Here is a tiny trained network, its code and every weight. The questions are about switching its units off for an input and a target symbol, where a switched-off unit gives its printed mean instead of its output.

import numpy as np


def w(rows, s, z=0):
    codes = np.array(rows[::2]) - 128.0
    scale = np.full(codes.shape[1], s)
    scale[-1] = z or s
    return codes * scale


def f(y):
    return y / 2 * (1 + np.tanh(0.7978845608 * (y + 0.044715 * y**3)))


def softmax(a):
    e = np.exp(a - a.max(-1, keepdims=True))
    return e / e.sum(-1, keepdims=True)


def log_softmax(a):
    a = a - a.max(-1, keepdims=True)
    return a - np.log(np.exp(a).sum(-1, keepdims=True))


def net(x, mask):
    ids = ['ΔΘΠΦΨαβεζημξστ'.index(c) for c in x.split()]
    T = len(ids)
    res = E[ids] + P[:T]
    r = res
    for j in range(3):
        rows = slice(3 * j, 3 * j + 3)
        q, k, v = (r @ M[0][rows].T for M in (Q, K, V))
        z = softmax(np.where(np.tri(T) > 0, q @ k.T / 3**0.5, -1e9)) @ v
        o = O[0][rows]
        res = res + np.where(mask[j], z, o[:, -1]) @ o[:, :-1]
    y = f(res @ A[0][:, :-1].T + A[0][:, -1])
    res = res + np.where(mask[3:11], y, B[0][:, -1]) @ B[0][:, :-1]
    return log_softmax(res[-1] @ U[:, :-1].T + U[:, -1])


Q, K, V, O, A, B = {}, {}, {}, {}, {}, {}
E = w([
[145,120,127],'Δ',
[163,54,3],'Θ',
[164,105,148],'Π',
[105,142,113],'Φ',
[155,111,139],'Ψ',
[151,117,129],'α',
[128,53,218],'β',
[152,113,133],'ε',
[83,153,149],'ζ',
[145,119,126],'η',
[142,121,125],'μ',
[76,142,170],'ξ',
[137,122,125],'σ',
[140,123,123],'τ',
],0.02)
P = w([
[6,103,91],'0',
[142,146,114],'1',
[149,148,108],'2',
[157,148,112],'3',
[156,147,115],'4',
[156,146,121],'5',
[154,143,122],'6',
[157,135,129],'7',
[157,133,132],'8',
[158,135,138],'9',
[159,119,134],'10',
[158,111,137],'11',
[158,102,139],'12',
[160,84,134],'13',
],0.011)
Q[0] = w([
[210,139,111],'h1',
[87,136,91],'h1',
[247,123,153],'h1',
[118,150,80],'h2',
[195,158,51],'h2',
[102,178,186],'h2',
[87,108,155],'h3',
[138,182,179],'h3',
[95,95,130],'h3',
],0.014)
K[0] = w([
[152,76,72],'h1',
[93,112,204],'h1',
[177,98,8],'h1',
[79,186,131],'h2',
[39,183,179],'h2',
[131,96,53],'h2',
[96,81,141],'h3',
[173,178,159],'h3',
[91,80,125],'h3',
],0.015)
V[0] = w([
[74,191,98],'h1',
[118,194,255],'h1',
[139,71,153],'h1',
[176,207,166],'h2',
[137,149,143],'h2',
[134,114,197],'h2',
[167,153,239],'h3',
[78,103,20],'h3',
[67,153,182],'h3',
],0.012)
O[0] = w([
[83,50,97,45],'h1',
[234,37,106,2],'h1',
[126,210,102,180],'h1',
[199,57,99,56],'h2',
[152,116,125,113],'h2',
[191,158,199,210],'h2',
[72,31,17,226],'h3',
[181,230,255,34],'h3',
[52,93,146,157],'h3',
],0.0095,0.0049)
A[0] = w([
[150,96,110,88],'n1',
[115,190,114,125],'n2',
[182,154,47,192],'n3',
[141,68,168,72],'n4',
[115,165,63,223],'n5',
[194,154,132,147],'n6',
[247,133,112,110],'n7',
[152,117,165,254],'n8',
],0.014,0.0067)
B[0] = w([
[75,112,90,168],'n1',
[158,72,81,254],'n2',
[135,101,196,218],'n3',
[140,157,41,203],'n4',
[152,168,179,251],'n5',
[100,109,68,160],'n6',
[83,81,18,175],'n7',
[172,111,253,233],'n8',
],0.02,0.006)
U = w([
[167,107,255,235],'Δ',
[173,76,149,226],'Θ',
[100,55,80,134],'Π',
[209,184,101,103],'Φ',
[134,199,111,176],'Ψ',
[137,136,144,2],'α',
[138,160,125,69],'β',
[133,137,139,10],'ε',
[132,137,143,5],'ζ',
[113,171,134,129],'η',
[135,135,137,10],'μ',
[133,133,138,10],'ξ',
[67,191,114,172],'σ',
[141,138,140,10],'τ',
],0.0071,0.0051)

Each question gives the input, a string of symbols that net reads in full, and the target symbol t.
The units are the heads (3 rows each of Q, K, V and O) and the neurons (one row each of A and B). Each row of codes is followed by its name. A weight is (code - 128) times the scale printed after its matrix; where a second scale follows, it is the last column's (O, A, B and U).
mask holds one flag per unit, heads first, then neurons. A switched-off unit (its flag False) gives its mean, the last column of its rows in O or B, instead of its output. The means were averaged over made-up inputs and are rounded, as every weight is.
A unit's drop is (log p(t) with every unit on - log p(t) with that unit switched off) / (log p(t) with every unit on - log p(t) with every unit switched off).
The circuit of an input: a set's keep is (log p(t) with only the set's units on - log p(t) with every unit switched off) / (log p(t) with every unit on - log p(t) with every unit switched off). Starting from all 11 units, units are removed one at a time, each time the one whose removal leaves the highest keep (on an exact tie, the one counted first), for as long as the keep stays at least 0.8.
units of the circuit, in order: the units of the circuit, biggest drop first
unit that matters most: the unit with the biggest drop
top k neurons: the k neurons with the biggest drops, biggest first
heads that matter: for each layer, one digit per head in row order, 1 if its drop is at least 0.15 and else 0, layers parted by /
input Π Θ σ, target Φ: unit that matters most	n2
input Π Ψ β β ζ β Π Ψ Π α Π Ψ, target Π: heads that matter	110
input Π ζ ε, target Δ: heads that matter	000
input η Π Φ ε β β ζ, target Δ: heads that matter	100
input ε Π Ψ β ξ Δ σ μ, target Δ: top 3 neurons	[n3; n4; n2]
input β η Ψ ξ β Ψ Δ, target Δ: top 3 neurons	[n3; n4; n2]
input Ψ Ψ ε, target Δ: heads that matter	010
input β α ξ, target Δ: units of the circuit, in order	[n7; n4]
input Δ β α μ β Ψ β β β ξ ε β Π η, target Δ: heads that matter	001
input ξ β β Δ, target Δ: heads that matter	100
input Θ β ε α τ ε β ξ τ β σ β β β, target σ: heads that matter	100
input Π Ψ Π ξ ε η Π, target Π: units of the circuit, in order	[n7; h1; h2]
input β β β β ε η τ ξ β β, target Π: heads that matter	001
input β ζ ξ Π ε Ψ β μ Φ Π τ, target Δ: unit that matters most	n3
input Π β Π Ψ β μ, target Δ: heads that matter	000
input Ψ ξ ε ξ ξ β τ, target Δ: units of the circuit, in order	[n4; n7]
input Φ σ α μ ξ, target Δ: units of the circuit, in order	[h3; n8; h1]
input η β ε β Π σ, target Δ: heads that matter	000
input β ζ Θ, target Φ: top 2 neurons	[n2; n6]
input Π Δ β Φ Π β ξ ε ξ α β β ξ, target Π: heads that matter	111
input β β Δ β, target Π: units of the circuit, in order	[h3]
input Ψ ξ Π α β β β Ψ β ξ β Π σ, target Δ: heads that matter	001
input α β ζ Π τ ε Φ, target Δ: top 3 neurons	[n3; n4; n5]
input ξ β β β η σ ζ β ξ Π Φ β ξ, target Π: heads that matter	101
input β ζ Ψ, target Δ: heads that matter	000
input β β Π β τ ξ Π ε τ Π Δ Π, target Π: top 2 neurons	[n7; n5]
input ε β β β β η α, target Δ: top 4 neurons	[n3; n4; n2; n5]
